Below are the code and all the weights of a small trained network. Each question names an input and a class and asks about switching units off, where a switched-off unit gives its printed mean instead of its output.

import numpy as np


def w(rows, s, z=0):
    codes = np.array(rows[::2]) - 128.0
    scale = np.full(codes.shape[1], s)
    scale[-1] = z or s
    return codes * scale


def f(y):
    return np.maximum(y, 0)


def log_softmax(a):
    a = a - a.max(-1, keepdims=True)
    return a - np.log(np.exp(a).sum(-1, keepdims=True))


def net(x, mask):
    res = np.array(x, float).reshape(1, 8) / 4 @ E
    y = f(res @ A[0][:, :-1].T + A[0][:, -1])
    res = res + np.where(mask, y, B[0][:, -1]) @ B[0][:, :-1]
    return log_softmax(res[-1] @ U[:, :-1].T + U[:, -1])


A, B = {}, {}
E = w([
[168,199,97,64,226,200,103,240,150],'x0',
[123,131,126,127,128,129,129,121,132],'x1',
[161,89,162,101,187,26,57,126,154],'x2',
[179,221,186,205,81,91,113,163,201],'x3',
[47,107,68,254,175,76,177,211,164],'x4',
[217,34,97,159,120,193,170,116,252],'x5',
[190,155,210,141,206,133,246,48,76],'x6',
[129,128,128,130,130,129,126,127,127],'x7',
],0.0085)
A[0] = w([
[190,131,171,82,70,128,67,119,137,27],'n0',
[113,127,65,114,97,123,74,130,143,16],'n1',
[97,147,105,157,56,246,157,130,95,198],'n2',
[151,94,122,142,96,87,137,107,135,26],'n3',
[30,59,85,83,155,141,157,105,105,161],'n4',
[135,122,163,187,198,121,186,104,101,128],'n5',
[130,155,133,146,91,102,101,133,150,2],'n6',
[91,87,85,185,96,131,75,187,128,73],'n7',
[115,86,75,81,150,133,120,99,134,66],'n8',
[157,81,138,116,181,93,94,103,147,193],'n9',
[134,151,114,110,129,124,124,172,129,81],'n10',
[186,96,101,120,165,115,144,146,172,181],'n11',
[71,99,77,178,151,85,161,196,141,113],'n12',
[141,143,109,107,220,199,106,173,123,94],'n13',
[138,102,150,88,161,50,67,126,150,159],'n14',
[191,236,144,188,45,84,101,130,193,133],'n15',
[166,68,121,141,115,191,128,102,194,139],'n16',
[45,209,162,100,127,89,105,133,57,155],'n17',
[96,56,149,151,72,99,144,62,91,61],'n18',
[88,89,156,149,56,96,134,99,132,38],'n19',
[145,161,108,90,61,178,118,86,116,148],'n20',
[130,107,135,54,125,146,102,94,123,49],'n21',
[74,86,158,108,60,153,46,157,161,31],'n22',
],0.012,0.004)
B[0] = w([
[62,111,91,109,247,142,145,87,198,194],'n0',
[220,172,205,72,90,89,141,104,128,173],'n1',
[76,254,68,161,119,88,136,126,82,220],'n2',
[79,158,127,106,113,127,73,151,125,161],'n3',
[211,87,126,191,154,45,166,175,104,224],'n4',
[185,188,166,111,103,93,146,59,225,219],'n5',
[153,121,123,112,83,98,179,135,106,156],'n6',
[178,187,191,114,130,104,157,65,178,206],'n7',
[166,101,100,141,174,103,175,173,63,173],'n8',
[122,217,53,115,87,58,133,130,68,195],'n9',
[137,133,130,106,96,147,86,155,151,160],'n10',
[102,147,119,157,96,161,76,105,119,197],'n11',
[42,64,71,86,169,97,114,81,191,230],'n12',
[143,152,210,77,149,159,76,200,130,222],'n13',
[60,240,59,156,88,113,128,127,82,204],'n14',
[204,57,63,124,162,90,184,207,84,247],'n15',
[169,80,110,199,50,198,36,97,104,212],'n16',
[167,40,124,199,111,204,39,68,126,251],'n17',
[140,169,173,67,101,147,88,246,168,219],'n18',
[78,130,173,93,157,177,56,216,166,192],'n19',
[97,152,91,160,232,109,149,110,185,193],'n20',
[115,79,110,144,209,119,165,115,194,185],'n21',
[201,151,173,103,76,96,151,61,151,194],'n22',
],0.0087,0.014)
U = w([
[55,85,82,119,202,112,162,82,236,25],'0',
[98,148,197,68,111,170,85,254,136,43],'1',
[203,168,217,83,88,104,207,8,132,37],'2',
[129,49,101,198,51,175,56,69,77,72],'3',
[179,58,90,130,140,75,214,196,56,46],'4',
[39,226,52,139,71,100,151,117,45,37],'5',
[117,131,107,144,129,112,136,125,136,255],'6',
],0.0097,0.0074)

Each question gives the input, the list of numbers given to net, and the class t.
The units are the neurons (one row each of A and B). Each row of codes is followed by its name. A weight is (code - 128) times the scale printed after its matrix; where a second scale follows, it is the last column's (A, B and U).
mask holds one flag per neuron, in row order. A switched-off neuron (its flag False) gives its mean, the last column of its row in B, instead of its output. The means were averaged over made-up inputs and are rounded, as every weight is.
A unit's drop is (log p(t) with every unit on - log p(t) with that unit switched off) / (log p(t) with every unit on - log p(t) with every unit switched off).
The circuit of an input: a set's keep is (log p(t) with only the set's units on - log p(t) with every unit switched off) / (log p(t) with every unit on - log p(t) with every unit switched off). Starting from the 12 units with the biggest drops (on a tie, the unit counted first), units are removed one at a time, each time the one whose removal leaves the highest keep (on an exact tie, the one counted first), for as long as the keep stays at least 0.8.
units of the circuit, in order: the units of the circuit, biggest drop first
unit that matters most: the unit with the biggest drop
top k neurons: the k neurons with the biggest drops, biggest first
drop when u is switched off: that unit's drop, to one decimal
input [0,7,4,-6,-8,-7,-1,6], class 0: unit that matters most : n21
input [-7,-4,-2,6,-7,3,-4,8], class 0: top 3 neurons : (n0; n20; n13)
input [-6,7,6,-8,-2,1,-5,3], class 4: top 3 neurons : (n4; n8; n13)
input [-5,1,-3,1,-2,5,-7,7], class 2: top 4 neurons : (n22; n7; n1; n17)
input [-6,-6,-1,0,-4,0,-5,5], class 1: top 4 neurons : (n19; n18; n12; n5)
input [-2,-1,3,-7,1,2,-8,5], class 2: top 2 neurons : (n7; n22)
input [8,8,5,0,6,6,-1,5], class 1: top 2 neurons : (n13; n17)
input [-6,-6,-2,6,-1,-5,-6,7], class 1: top 3 neurons : (n19; n5; n18)
input [-8,7,-7,8,5,1,7,0], class 1: top 3 neurons : (n19; n18; n4)
input [-4,-6,3,-7,4,4,1,4], class 4: top 3 neurons : (n4; n17; n8)
input [3,-6,-6,-8,3,-1,-2,6], class 4: top 2 neurons : (n4; n14)
input [-7,-5,-8,3,-5,7,-1,8], class 5: top 2 neurons : (n2; n17)
input [7,-5,7,0,-7,-3,5,1], class 0: top 4 neurons : (n0; n21; n18; n2)
input [-8,3,-2,-1,4,3,-7,-8], class 1: unit that matters most : n19
input [-7,4,8,-1,5,7,0,-4], class 5: units of the circuit, in order : (n9; n14)
input [-3,-7,8,1,-2,8,-8,8], class 2: drop when n17 is switched off : 0.6
input [-7,-3,2,0,3,-7,4,-7], class 1: drop when n19 is switched off : 0.4
input [-5,0,8,8,-5,4,3,2], class 4: drop when n2 is switched off : 0.3
